Below are the code and all the weights of a small trained network. Each question names an input and a class and asks about switching units off, where a switched-off unit gives its printed mean instead of its output.

import numpy as np


def w(rows, s, z=0):
    codes = np.array(rows[::2]) - 128.0
    scale = np.full(codes.shape[1], s)
    scale[-1] = z or s
    return codes * scale


def norm(h):
    return h / np.sqrt((h * h).mean(-1, keepdims=True) + 1e-5)


def f(y):
    return y / 2 * (1 + np.tanh(0.7978845608 * (y + 0.044715 * y**3)))


def log_softmax(a):
    a = a - a.max(-1, keepdims=True)
    return a - np.log(np.exp(a).sum(-1, keepdims=True))


def net(x, mask):
    res = np.array(x, float).reshape(1, 8) / 4 @ E
    u = 0
    for l in range(2):
        y = f(norm(res) @ A[l][:, :-1].T + A[l][:, -1])
        res = res + np.where(mask[u : u + 6], y, B[l][:, -1]) @ B[l][:, :-1]
        u += 6
    return log_softmax(norm(res)[-1] @ U[:, :-1].T + U[:, -1])


A, B = {}, {}
E = w([
[199,5,1,121],'x0',
[134,123,132,126],'x1',
[128,130,125,128],'x2',
[130,129,126,128],'x3',
[135,181,108,42],'x4',
[130,29,216,60],'x5',
[125,129,127,131],'x6',
[130,127,129,130],'x7',
],0.0091)
A[0] = w([
[142,68,183,78,185],'L0N1',
[188,186,109,176,254],'L0N2',
[146,190,95,6,67],'L0N3',
[198,86,96,152,218],'L0N4',
[47,173,201,122,100],'L0N5',
[162,175,109,16,49],'L0N6',
],0.012,0.0059)
B[0] = w([
[48,157,49,86,244],'L0N1',
[22,147,81,98,225],'L0N2',
[80,48,139,243,184],'L0N3',
[110,234,152,163,254],'L0N4',
[157,138,77,128,219],'L0N5',
[116,92,151,249,166],'L0N6',
],0.011,0.0067)
A[1] = w([
[190,75,72,117,195],'L1N1',
[125,189,246,104,65],'L1N2',
[56,240,57,123,38],'L1N3',
[123,49,167,231,98],'L1N4',
[95,58,134,204,63],'L1N5',
[232,79,60,138,253],'L1N6',
],0.014,0.0032)
B[1] = w([
[149,202,188,84,136],'L1N1',
[191,157,67,189,138],'L1N2',
[181,65,167,101,254],'L1N3',
[126,78,161,187,145],'L1N4',
[93,99,162,170,148],'L1N5',
[206,203,249,133,140],'L1N6',
],0.013,0.017)
U = w([
[234,250,169,142,90],'0',
[96,115,167,221,1],'1',
[145,104,109,110,244],'2',
[147,103,109,117,193],'3',
[148,102,107,112,186],'4',
[45,203,5,73,120],'5',
[160,92,113,123,56],'6',
],0.013,0.0032)

Each question gives the input, the list of numbers given to net, and the class t.
The units are the neurons (one row each of A and B). Each row of codes is followed by its name. A weight is (code - 128) times the scale printed after its matrix; where a second scale follows, it is the last column's (A, B and U).
mask holds one flag per neuron, layer by layer. A switched-off neuron (its flag False) gives its mean, the last column of its row in B, instead of its output. The means were averaged over made-up inputs and are rounded, as every weight is.
A unit's drop is (log p(t) with every unit on - log p(t) with that unit switched off) / (log p(t) with every unit on - log p(t) with every unit switched off).
most important unit: the unit with the biggest drop
k most important neurons: the k neurons with the biggest drops, biggest first
k most important neurons of layer l: the k neurons of layer l with the biggest drops, biggest first
input [6,7,6,1,-7,-1,6,6], class 1: 4 most important neurons : (L0N5; L0N4; L0N1; L1N5)
input [6,1,2,3,-1,5,1,-3], class 0: most important unit : L0N2
input [0,7,0,-3,2,-6,-5,-1], class 3: 3 most important neurons : (L1N3; L0N1; L0N4)
input [-8,2,4,0,-5,-2,-7,7], class 0: 3 most important neurons of layer 1 : (L1N2; L1N4; L1N5)
input [8,-3,5,-4,5,8,7,7], class 0: 4 most important neurons : (L0N2; L1N6; L1N1; L1N3)
input [-5,5,6,-1,-4,-2,-5,3], class 4: 4 most important neurons : (L0N4; L0N5; L1N3; L0N2)
input [-4,1,5,2,0,-4,6,7], class 6: 2 most important neurons of layer 0 : (L0N4; L0N1)
input [-6,-5,5,-2,8,5,6,-3], class 1: 2 most important neurons : (L0N3; L0N6)
input [-4,0,1,-2,-1,1,-1,-8], class 6: 2 most important neurons of layer 0 : (L0N5; L0N4)
input [-5,3,-5,-4,-5,2,7,-8], class 6: 3 most important neurons of layer 0 : (L0N4; L0N5; L0N3)
input [-1,-5,-6,3,6,7,-3,-1], class 5: 4 most important neurons : (L0N1; L1N3; L0N4; L1N6)
input [-3,-1,-7,1,7,-6,7,0], class 1: 4 most important neurons : (L0N3; L0N1; L0N6; L1N3)
input [-7,-6,4,8,8,-5,-6,-5], class 1: 2 most important neurons of layer 1 : (L1N6; L1N1)
input [6,2,-1,-2,1,-5,-7,-1], class 0: 2 most important neurons : (L0N1; L0N3)
input [6,-6,6,2,-2,7,8,6], class 5: 3 most important neurons : (L0N1; L1N3; L0N5)
input [1,8,-1,3,6,-7,7,-3], class 3: 3 most important neurons : (L0N1; L1N3; L0N2)
input [8,8,0,6,-8,1,-1,8], class 0: 2 most important neurons of layer 1 : (L1N6; L1N1)
input [-5,-7,-7,0,-5,8,6,7], class 5: 3 most important neurons : (L0N4; L0N1; L1N3)
input [-4,8,0,3,-2,-4,5,5], class 3: 2 most important neurons : (L1N3; L0N4)
input [-8,1,-3,0,-3,5,-2,8], class 0: most important unit : L1N2
input [6,5,1,-1,3,-3,-5,3], class 0: 2 most important neurons : (L0N1; L1N6)
input [-8,-5,0,-4,6,7,-2,8], class 0: 2 most important neurons of layer 1 : (L1N2; L1N3)
input [0,-6,-5,-2,-3,8,-4,-8], class 5: most important unit : L0N1
input [2,5,3,5,7,6,-3,-2], class 1: 3 most important neurons of layer 0 : (L0N3; L0N6; L0N2)
input [-5,3,-5,6,-3,8,2,6], class 5: 3 most important neurons of layer 0 : (L0N4; L0N1; L0N2)
input [-4,-6,0,7,2,-3,7,-5], class 2: 3 most important neurons of layer 0 : (L0N4; L0N1; L0N2)
